Below is a small trained network, with its code and all its weights. Each question gives an input and a target symbol and asks what happens when units are switched off, that is, made to give their printed mean instead of their output.

import numpy as np


def w(rows, s, z=0):
    codes = np.array(rows[::2]) - 128.0
    scale = np.full(codes.shape[1], s)
    scale[-1] = z or s
    return codes * scale


def norm(h):
    return h / np.sqrt((h * h).mean(-1, keepdims=True) + 1e-5)


def f(y):
    return np.maximum(y, 0)


def softmax(a):
    e = np.exp(a - a.max(-1, keepdims=True))
    return e / e.sum(-1, keepdims=True)


def log_softmax(a):
    a = a - a.max(-1, keepdims=True)
    return a - np.log(np.exp(a).sum(-1, keepdims=True))


def net(x, mask):
    ids = ['ζηθμξπστ'.index(c) for c in x.split()]
    T = len(ids)
    res = E[ids] + P[:T]
    q, k, v = (norm(res) @ M[0].T for M in (Q, K, V))
    z = softmax(np.where(np.tri(T) > 0, q @ k.T / 4**0.5, -1e9)) @ v
    res = res + np.where(mask[0], z, O[0][:, -1]) @ O[0][:, :-1]
    y = f(norm(res) @ A[0][:, :-1].T + A[0][:, -1])
    res = res + np.where(mask[1:13], y, B[0][:, -1]) @ B[0][:, :-1]
    return log_softmax(norm(res)[-1] @ U[:, :-1].T + U[:, -1])


Q, K, V, O, A, B = {}, {}, {}, {}, {}, {}
E = w([
[90,157,97,128,120,60],'ζ',
[128,85,122,83,171,117],'η',
[154,3,137,193,152,100],'θ',
[141,181,97,103,148,139],'μ',
[119,94,71,149,146,55],'ξ',
[161,150,70,120,154,125],'π',
[151,149,133,100,97,98],'σ',
[192,173,157,110,155,131],'τ',
],0.005)
P = w([
[180,80,158,125,135,86],'0',
[81,168,109,143,106,103],'1',
[157,180,114,157,161,86],'2',
[203,71,153,73,83,117],'3',
[81,139,126,157,98,133],'4',
[152,201,118,164,182,89],'5',
[188,87,135,69,50,156],'6',
[75,117,138,156,84,156],'7',
[150,193,124,170,201,97],'8',
[148,106,127,74,3,204],'9',
[79,97,143,162,58,181],'10',
[150,181,134,178,221,115],'11',
],0.0037)
Q[0] = w([
[174,71,176,2,2,186],'head 0',
[122,152,52,185,239,53],'head 0',
[61,127,93,135,63,164],'head 0',
[74,86,206,101,63,219],'head 0',
],0.0052)
K[0] = w([
[106,127,160,191,254,20],'head 0',
[149,99,114,95,53,229],'head 0',
[67,165,41,88,189,75],'head 0',
[174,170,105,82,207,21],'head 0',
],0.0051)
V[0] = w([
[67,225,165,83,220,129],'head 0',
[89,45,69,34,178,97],'head 0',
[199,134,224,188,231,150],'head 0',
[91,114,252,64,106,143],'head 0',
],0.0031)
O[0] = w([
[80,198,184,78,228,101,133],'head 0',
[42,36,58,88,154,196,215],'head 0',
[172,70,239,200,180,170,58],'head 0',
[97,67,255,76,68,81,4],'head 0',
],0.003,0.0014)
A[0] = w([
[213,51,175,82,61,148,71],'neuron 0',
[156,181,210,206,212,108,1],'neuron 1',
[178,205,119,80,95,183,139],'neuron 2',
[105,141,76,204,148,201,85],'neuron 3',
[30,160,154,141,81,163,62],'neuron 4',
[148,109,163,5,100,205,81],'neuron 5',
[123,178,103,3,70,216,127],'neuron 6',
[146,74,211,228,160,102,47],'neuron 7',
[130,121,122,28,120,91,130],'neuron 8',
[135,190,137,132,150,104,73],'neuron 9',
[160,198,80,102,125,39,24],'neuron 10',
[32,218,128,174,181,87,68],'neuron 11',
],0.0044,0.0029)
B[0] = w([
[67,188,91,181,140,198,183],'neuron 0',
[2,127,228,215,209,89,165],'neuron 1',
[97,85,142,163,82,71,247],'neuron 2',
[148,197,130,92,181,126,168],'neuron 3',
[169,185,150,106,42,69,160],'neuron 4',
[57,84,73,79,119,104,192],'neuron 5',
[188,85,185,135,176,128,255],'neuron 6',
[172,194,150,79,68,181,152],'neuron 7',
[150,132,177,74,85,124,210],'neuron 8',
[87,71,144,101,139,121,176],'neuron 9',
[184,81,172,112,72,124,246],'neuron 10',
[121,124,145,139,156,219,242],'neuron 11',
],0.0057,0.0026)
U = w([
[25,250,113,119,25,134,248],'ζ',
[28,14,104,3,158,189,147],'η',
[180,37,98,233,81,234,142],'θ',
[213,238,238,69,205,229,32],'μ',
[70,108,15,196,185,37,196],'ξ',
[209,212,17,127,217,184,111],'π',
[241,72,201,89,6,17,10],'σ',
[38,94,241,229,204,22,114],'τ',
],0.0065,0.0012)

Each question gives the input, a string of symbols that net reads in full, and the target symbol t.
The units are the heads (4 rows each of Q, K, V and O) and the neurons (one row each of A and B). Each row of codes is followed by its name. A weight is (code - 128) times the scale printed after its matrix; where a second scale follows, it is the last column's (O, A, B and U).
mask holds one flag per unit, heads first, then neurons. A switched-off unit (its flag False) gives its mean, the last column of its rows in O or B, instead of its output. The means were averaged over made-up inputs and are rounded, as every weight is.
A unit's drop is (log p(t) with every unit on - log p(t) with that unit switched off) / (log p(t) with every unit on - log p(t) with every unit switched off).
The circuit of an input: a set's keep is (log p(t) with only the set's units on - log p(t) with every unit switched off) / (log p(t) with every unit on - log p(t) with every unit switched off). Starting from the 12 units with the biggest drops (on a tie, the unit counted first), units are removed one at a time, each time the one whose removal leaves the highest keep (on an exact tie, the one counted first), for as long as the keep stays at least 0.8.
units of the circuit, in order: the units of the circuit, biggest drop first
most important unit: the unit with the biggest drop
k most important neurons: the k neurons with the biggest drops, biggest first
input ζ ζ ζ, target ζ: 3 most important neurons : neuron 6; neuron 11; neuron 10
input ζ η ζ ζ ζ ζ σ μ θ, target σ: units of the circuit, in order : neuron 7
input ζ π η σ, target η: units of the circuit, in order : neuron 5; head 0
input τ μ σ, target τ: units of the circuit, in order : head 0; neuron 1
input ζ σ π, target σ: units of the circuit, in order : neuron 10; head 0
input ζ η π η ζ π ξ μ ζ, target μ: units of the circuit, in order : neuron 11; neuron 2
input η π ζ, target π: 2 most important neurons : neuron 2; neuron 11
input ζ ξ τ μ σ ξ, target σ: units of the circuit, in order : head 0; neuron 10
input η π η η ζ π ζ ζ ζ, target ζ: units of the circuit, in order : neuron 6; head 0
input θ τ ξ μ μ μ ζ θ π τ, target θ: units of the circuit, in order : neuron 0; head 0; neuron 2
input θ θ σ ξ, target θ: units of the circuit, in order : head 0; neuron 0
input θ τ π η η η θ σ θ, target σ: units of the circuit, in order : head 0; neuron 7
input π τ π, target τ: units of the circuit, in order : head 0; neuron 1
input μ μ τ ζ τ μ η ξ μ ζ, target σ: most important unit : neuron 6
input σ ξ ζ ξ η π ζ τ, target τ: units of the circuit, in order : neuron 2; neuron 10
input σ η π, target σ: 2 most important neurons : neuron 10; neuron 0
input μ μ η, target μ: 2 most important neurons : neuron 2; neuron 5
input σ θ μ, target σ: units of the circuit, in order : neuron 10; neuron 2
input μ π π ζ ξ ξ η η η σ ζ η, target σ: units of the circuit, in order : head 0; neuron 8
input ζ ζ τ η μ, target μ: most important unit : neuron 11
input μ τ η η θ η π, target η: 2 most important neurons : neuron 5; neuron 0
input ζ π ζ, target π: 2 most important neurons : neuron 11; neuron 2
input ζ θ ξ τ, target θ: 2 most important neurons : neuron 0; neuron 2
input ζ θ η μ, target η: 3 most important neurons : neuron 5; neuron 0; neuron 10
input η θ ζ, target θ: 2 most important neurons : neuron 11; neuron 10
input θ τ ζ ζ μ σ σ θ ζ, target σ: 3 most important neurons : neuron 10; neuron 0; neuron 1
input η μ σ π π η, target π: most important unit : head 0
input ζ ζ σ σ ξ η ζ η μ ζ μ, target μ: 2 most important neurons : neuron 6; neuron 3
